Below is a small trained network, with its code and all its weights. Each question gives an input and a class and asks what happens when units are switched off, that is, made to give their printed mean instead of their output.

import numpy as np


def w(rows, s, z=0):
    codes = np.array(rows[::2]) - 128.0
    scale = np.full(codes.shape[1], s)
    scale[-1] = z or s
    return codes * scale


def norm(h):
    return h / np.sqrt((h * h).mean(-1, keepdims=True) + 1e-5)


def f(y):
    return y / 2 * (1 + np.tanh(0.7978845608 * (y + 0.044715 * y**3)))


def log_softmax(a):
    a = a - a.max(-1, keepdims=True)
    return a - np.log(np.exp(a).sum(-1, keepdims=True))


def net(x, mask):
    res = np.array(x, float).reshape(1, 5) / 4 @ E
    u = 0
    for l in range(2):
        y = f(norm(res) @ A[l][:, :-1].T + A[l][:, -1])
        res = res + np.where(mask[u : u + 7], y, B[l][:, -1]) @ B[l][:, :-1]
        u += 7
    return log_softmax(norm(res)[-1] @ U[:, :-1].T + U[:, -1])


A, B = {}, {}
E = w([
[254,245,115,147,159,190],'x0',
[165,86,94,47,92,128],'x1',
[130,113,114,115,208,123],'x2',
[226,125,191,62,189,102],'x3',
[118,120,71,169,142,30],'x4',
],0.0072)
A[0] = w([
[108,167,135,183,17,123,11],'L0N0',
[107,167,122,185,2,139,2],'L0N1',
[115,141,180,145,206,214,26],'L0N2',
[99,198,94,204,157,93,41],'L0N3',
[219,162,79,69,170,141,61],'L0N4',
[199,135,243,63,135,34,15],'L0N5',
[84,77,137,25,85,197,52],'L0N6',
],0.0089,0.008)
B[0] = w([
[74,180,93,121,83,144,149],'L0N0',
[46,210,100,118,92,198,166],'L0N1',
[90,153,208,155,104,118,134],'L0N2',
[91,108,90,83,195,181,169],'L0N3',
[188,190,94,121,86,64,254],'L0N4',
[161,3,127,159,237,149,215],'L0N5',
[122,71,147,58,63,198,204],'L0N6',
],0.011,0.0027)
A[1] = w([
[26,205,88,196,2,156,2],'L1N0',
[17,27,55,141,102,29,17],'L1N1',
[76,117,126,87,178,131,124],'L1N2',
[120,170,116,205,200,118,86],'L1N3',
[192,114,156,170,168,236,94],'L1N4',
[103,213,241,168,141,163,48],'L1N5',
[130,88,68,27,130,76,111],'L1N6',
],0.0075,0.0085)
B[1] = w([
[90,206,97,101,99,136,222],'L1N0',
[132,141,105,164,58,4,252],'L1N1',
[143,126,97,144,102,128,155],'L1N2',
[101,90,128,121,137,186,153],'L1N3',
[112,93,152,163,135,28,159],'L1N4',
[99,152,198,191,147,140,137],'L1N5',
[110,139,198,169,115,155,211],'L1N6',
],0.013,0.0031)
U = w([
[197,40,165,130,234,83,2],'0',
[80,141,40,185,228,171,46],'1',
[103,198,229,217,178,162,33],'2',
[235,228,86,121,136,113,249],'3',
[92,52,158,60,64,195,216],'4',
[34,248,70,130,69,185,135],'5',
[73,107,92,161,82,20,222],'6',
],0.019,0.0025)

Each question gives the input, the list of numbers given to net, and the class t.
The units are the neurons (one row each of A and B). Each row of codes is followed by its name. A weight is (code - 128) times the scale printed after its matrix; where a second scale follows, it is the last column's (A, B and U).
mask holds one flag per neuron, layer by layer. A switched-off neuron (its flag False) gives its mean, the last column of its row in B, instead of its output. The means were averaged over made-up inputs and are rounded, as every weight is.
A unit's drop is (log p(t) with every unit on - log p(t) with that unit switched off) / (log p(t) with every unit on - log p(t) with every unit switched off).
The circuit of an input: a set's keep is (log p(t) with only the set's units on - log p(t) with every unit switched off) / (log p(t) with every unit on - log p(t) with every unit switched off). Starting from the 12 units with the biggest drops (on a tie, the unit counted first), units are removed one at a time, each time the one whose removal leaves the highest keep (on an exact tie, the one counted first), for as long as the keep stays at least 0.8.
units of the circuit, in order: the units of the circuit, biggest drop first
k most important neurons: the k neurons with the biggest drops, biggest first
top k neurons in layer l: the k neurons of layer l with the biggest drops, biggest first
drop of u: that unit's drop, to one decimal
input [-2,-6,4,-5,1], class 1: units of the circuit, in order : [L0N3]
input [8,-8,-2,8,-4], class 2: 2 most important neurons : [L1N5; L0N2]
input [4,-4,-4,2,6], class 1: units of the circuit, in order : [L0N3; L1N3]
input [1,8,-6,-5,7], class 5: units of the circuit, in order : [L0N1; L1N0]
input [8,-5,1,-2,5], class 1: units of the circuit, in order : [L0N3; L1N3]
input [6,-4,-3,-1,0], class 2: units of the circuit, in order : [L1N5; L1N4]
input [-5,-4,-6,-2,3], class 5: 3 most important neurons : [L1N0; L0N1; L0N5]
input [6,-7,-3,8,3], class 0: units of the circuit, in order : [L0N5; L1N4]
input [4,-3,2,6,5], class 0: 2 most important neurons : [L0N5; L1N0]
input [4,-3,2,-3,0], class 1: 2 most important neurons : [L0N3; L1N6]
input [-2,5,-6,-2,0], class 5: top 3 neurons in layer 0 : [L0N1; L0N5; L0N0]
input [3,7,-8,7,2], class 0: drop of L0N4 : -0.1
input [-2,-1,-6,1,4], class 5: drop of L0N1 : 0.1
input [0,2,1,-5,-8], class 4: drop of L0N6 : 0.4
input [1,-2,7,-4,7], class 1: units of the circuit, in order : [L0N3]
